Each row of numbers belongs to one of the things below and depends on some of the facts about them. Some rows are named. Which thing is each other row?

Known rows:
skituskos: [ 10   6 -12 -12   4   4]
steklu: [  9   6 -11 -11   4   5]
vatis: [  2   2   0 -15  -2   0]
klusker: [ -3 -23  11   6  23   5]
zetan: [  6   6  -8 -10  -2   2]
zuklum: [-32   1   8  -1 -17  11]
plifas: [ 12  12 -21  -3  -2  -2]
fleto: [  0  14 -12   3 -27 -25]
betru: [  9   6 -11 -13   3   6]
klograk: [  1 -10  11   6  11   3]
zadruk: [-16 -57  -7  26  52   1]
gaplon: [  9   6 -10 -11   3   4]
voska: [ -5  -6  18 -27  -7  -2]
stugres: [ 13  23 -36  13 -12  -9]
grova: [-26 -68  11  15  50   1]
vaskisis: [  8  10 -13  -7  -2   0]

Some facts about the things:
Π: uses; Θ: belongs to class
stimar Π: skadreske, drakonu
stugres Π: naflebrol, zadruk, vuru, flupem, plifas
fudris Π: zadruk
stostak Π: klefus, voska, vatis, temen, vaskek
zoskor Π: voska
nodisko Π: klefus, naflebrol
flatedra Π: naflebrol, skadreske
grova Π: trefledrem, klusker, skituskos
klaflem Π: klenebu
zuklum Π: skadreske, temen
rodrek Π: trigel, vaskisis, naflebrol, plifas
fleto Π: naflebrol, tresok, klenebu
skabru Π: steklu, plokol
draro Π: gaplon, betru, stezapo
Θ 863 <- temen, stimar, naflebrol, zoskor, nodisko, klaflem, klenebu, batron
Θ 50 <- stugres, vatis, klefus, voska, zetan, trigel, flatedra, gaplon, betru, stezapo, plifas, zuklum, vuru, rodrek, fleto, skabru, vaskisis, vaskek, steklu, skituskos
Θ 345 <- tebril, stostak, grova, zadruk
Θ 983 <- fudris, skadreske, tresok, flupem, klograk, trefledrem, drakonu, plokol, draro
Θ 733 <- vabre, klusker

Rows to name:
Some rows may be things named above.
[ 19  29   4  -8 -27 -13] | klaflem
[ -2   3   1 -13 -11  -5] | klefus
[  8  17  26 -21 -21  -2] | zoskor
[ 2 -8 12  6  7 -4] | tresok
[-32 -11  17  21  -3  15] | skadreske
[-26  15 -11  17 -30  -5] | flatedra
[  5  18 -25   9 -19 -15] | rodrek
[ -3 -24  11   6  23   5] | klusker
[  4  23  15 -10 -19  11] | temen
[ 21  30   5  -7 -26 -14] | klaflem
[-14  29   5   8 -26  17] | stimar
[ 20  30  -1  -6 -14   4] | batron
[ 12   0 -12  17  15   4] | fudris
[ 2 -7 10  7  5 -4] | tresok
[-32   0   7  -1 -18  13] | zuklum
[-33 -10  17  20  -2  14] | skadreske
[ -2 -24  11   7  24   4] | klusker
[-10 -11  12  11  10  11] | drakonu
[ 5 -7  2  9 12  2] | flupem
[ -7 -24  11   9  19   2] | vabre
[ 11  14 -21  -2  -2  -2] | plifas
[ 12  11 -16  -7   0   2] | vuru
[ 12  39 -13  16 -38 -17] | naflebrol

